Look-ups in named tables: a row name and a column name give one cell, copied from the table.

Libemo =
	Nubaz	Bato
Renof	558	772
Salosu	175	389
Gug	127	348
Fufed	586	114
Beg	197	356
Mufe	673	202
Mugazig	389	204
Nulu	600	693
Rof	263	568

What is the Bato of Mufe in Libemo?
202
What is the Nubaz of Mugazig in Libemo?
389
What is the Bato of Mugazig in Libemo?
204
What is the Bato of Fufed in Libemo?
114
What is the Nubaz of Nulu in Libemo?
600
What is the Nubaz of Fufed in Libemo?
586
What is the Bato of Renof in Libemo?
772
What is the Nubaz of Mufe in Libemo?
673
What is the Nubaz of Gug in Libemo?
127
What is the Bato of Nulu in Libemo?
693
What is the Bato of Gug in Libemo?
348
What is the Nubaz of Beg in Libemo?
197
What is the Nubaz of Rof in Libemo?
263

Sizolo.csv
,Ponakin,Puz,Gobut,Rop,Pazoku
Muv,133,110,119,93,88
Lugol,138,114,157,120,120
Lol,224,61,93,119,117
Lebepep,124,180,150,138,34
Lof,47,108,116,170,172
Vuze,82,92,186,122,168
Defik,53,139,109,102,112

Gobut of Muv is 119
Ponakin of Lugol is 138
Gobut of Defik is 109
Pazoku of Lebepep is 34
Pazoku of Lugol is 120
Ponakin of Lof is 47
Row with the largest Pazoku: Lof

Zatiduv =
cols = Lamode, Ges, Semo, Kedevu
Bod: [10.790, -8.607, -13.600, -30.740]
Did: [-34.846, -19.878, -3.830, -27.795]
Mozize: [-16.337, -4.413, -16.874, -28.467]
Dobosar: [-8.314, 17.031, -15.362, 18.063]
Vep: [0.278, -44.853, -10.972, 7.767]
Ruf: [2.114, -25.606, -2.162, -47.508]
Tupen: [-16.239, 11.584, -12.335, 56.013]
Ven: [-30.181, -42.239, -23.844, -12.830]
Moz: [-26.370, -3.024, -5.550, -69.379]
Nuge: [-7.926, 3.327, -6.321, -20.649]
Vuk: [-9.321, -7.281, -2.979, -66.963]
Roto: [14.642, -0.486, -20.394, -7.603]
Kaz: [-16.104, -15.563, -6.465, -7.201]

Lamode of Dobosar = -8.314
Semo of Ruf = -2.162
Semo of Did = -3.830
Ges of Vuk = -7.281
Semo of Tupen = -12.335
Lamode of Ven = -30.181
Kedevu of Did = -27.795
Semo of Roto = -20.394
Ges of Dobosar = 17.031
Lamode of Tupen = -16.239
Kedevu of Kaz = -7.201
Semo of Moz = -5.550
Ges of Moz = -3.024
Semo of Bod = -13.600

Salu
|  | Gika | Lelo | Kemota | Guta | Ged | Fup | Boz | Nobupi | Lomaso |
|---|---|---|---|---|---|---|---|---|---|
| Mapivaf | 63 | 87 | 132 | 127 | 127 | 111 | 197 | 120 | 71 |
| Ker | 115 | 168 | 117 | 95 | 144 | 106 | 142 | 53 | 90 |
| Fatubom | 134 | 180 | 124 | 118 | 102 | 125 | 128 | 76 | 117 |

Fup of Fatubom is 125
Guta of Mapivaf is 127
Kemota of Fatubom is 124
Lelo of Mapivaf is 87
Gika of Ker is 115
Boz of Fatubom is 128

Pib
columns: Pasabi, Relov, Zekemi, Mer, Vumebi
Nam: [117, 113, 130, 101, 128]
Beg: [87, 109, 140, 148, 110]
Bobi: [87, 68, 47, 170, 100]
Zumosas: [85, 73, 39, 217, 97]
Ges: [114, 103, 142, 16, 109]
Mez: [83, 64, 14, 186, 103]
Gofese: [116, 101, 105, 61, 116]
Laga: [94, 118, 183, 29, 103]

What is the Zekemi of Zumosas in Pib? 39
What is the Vumebi of Ges in Pib? 109
What is the Mer of Beg in Pib? 148
What is the Relov of Nam in Pib? 113
What is the Vumebi of Gofese in Pib? 116
What is the Relov of Ges in Pib? 103
What is the Pasabi of Beg in Pib? 87
What is the Vumebi of Nam in Pib? 128
What is the Mer of Mez in Pib? 186
What is the Relov of Bobi in Pib? 68
What is the Vumebi of Laga in Pib? 103
What is the Relov of Mez in Pib? 64
What is the Mer of Zumosas in Pib? 217
What is the Zekemi of Bobi in Pib? 47
What is the Mer of Ges in Pib? 16
What is the Mer of Bobi in Pib? 170
What is the Pasabi of Nam in Pib? 117
What is the Zekemi of Laga in Pib? 183
What is the Pasabi of Bobi in Pib? 87

Madu
|  | Muf | Das | Zisa | Zaz |
|---|---|---|---|---|
| Soga | 147 | 70 | 33 | 212 |
| Depip | 152 | 30 | 73 | 114 |
| Paf | 30 | 92 | 10 | 196 |
| Nipim | 149 | 35 | 67 | 108 |
| Nasebi | 145 | 78 | 36 | 210 |
| Teti | 37 | 182 | 110 | 71 |
| Mev | 31 | 186 | 109 | 75 |

Paf, Muf -> 30
Depip, Das -> 30
Depip, Zisa -> 73
Teti, Zaz -> 71
Mev, Zisa -> 109
Soga, Zaz -> 212
Teti, Muf -> 37
Nasebi, Zaz -> 210
Soga, Zisa -> 33
Mev, Zaz -> 75

Resup:
columns: Lafisag, Rilotal, Sov, Saze, Gube, Miz, Fenis, Batip
Tobi: [-0.1, -0.1, -0.3, -0.1, -0.1, 0.0, 0.0, 0.0]
Fevo: [0.3, -0.5, 0.6, -0.1, 0.6, -0.3, 0.1, -0.3]
Vik: [-0.1, 0.2, 0.9, 0.0, -0.6, 0.2, -0.1, 0.2]
Pogu: [0.1, 0.2, -0.2, 0.0, 0.4, 0.4, -0.1, 0.1]
Zep: [0.0, 0.1, 0.2, -0.1, 0.0, 0.1, 0.0, 0.0]
Beki: [-0.1, -0.2, -0.6, -0.1, -0.5, 0.2, -0.1, -0.1]
Mepe: [-0.1, 0.0, -0.6, -0.1, 0.5, 0.3, -0.1, 0.0]
Nezeso: [-0.2, 0.2, 0.1, -0.1, -0.2, 0.2, 0.0, 0.1]

What is the Lafisag of Zep in Resup?
0.0
What is the Batip of Fevo in Resup?
-0.3
What is the Sov of Vik in Resup?
0.9
What is the Miz of Nezeso in Resup?
0.2
What is the Fenis of Fevo in Resup?
0.1
What is the Saze of Nezeso in Resup?
-0.1
What is the Sov of Pogu in Resup?
-0.2
What is the Sov of Mepe in Resup?
-0.6
What is the Rilotal of Pogu in Resup?
0.2
What is the Gube of Mepe in Resup?
0.5
What is the Fenis of Tobi in Resup?
0.0
What is the Rilotal of Vik in Resup?
0.2
What is the Saze of Fevo in Resup?
-0.1
Which row has the largest Gube? Fevo

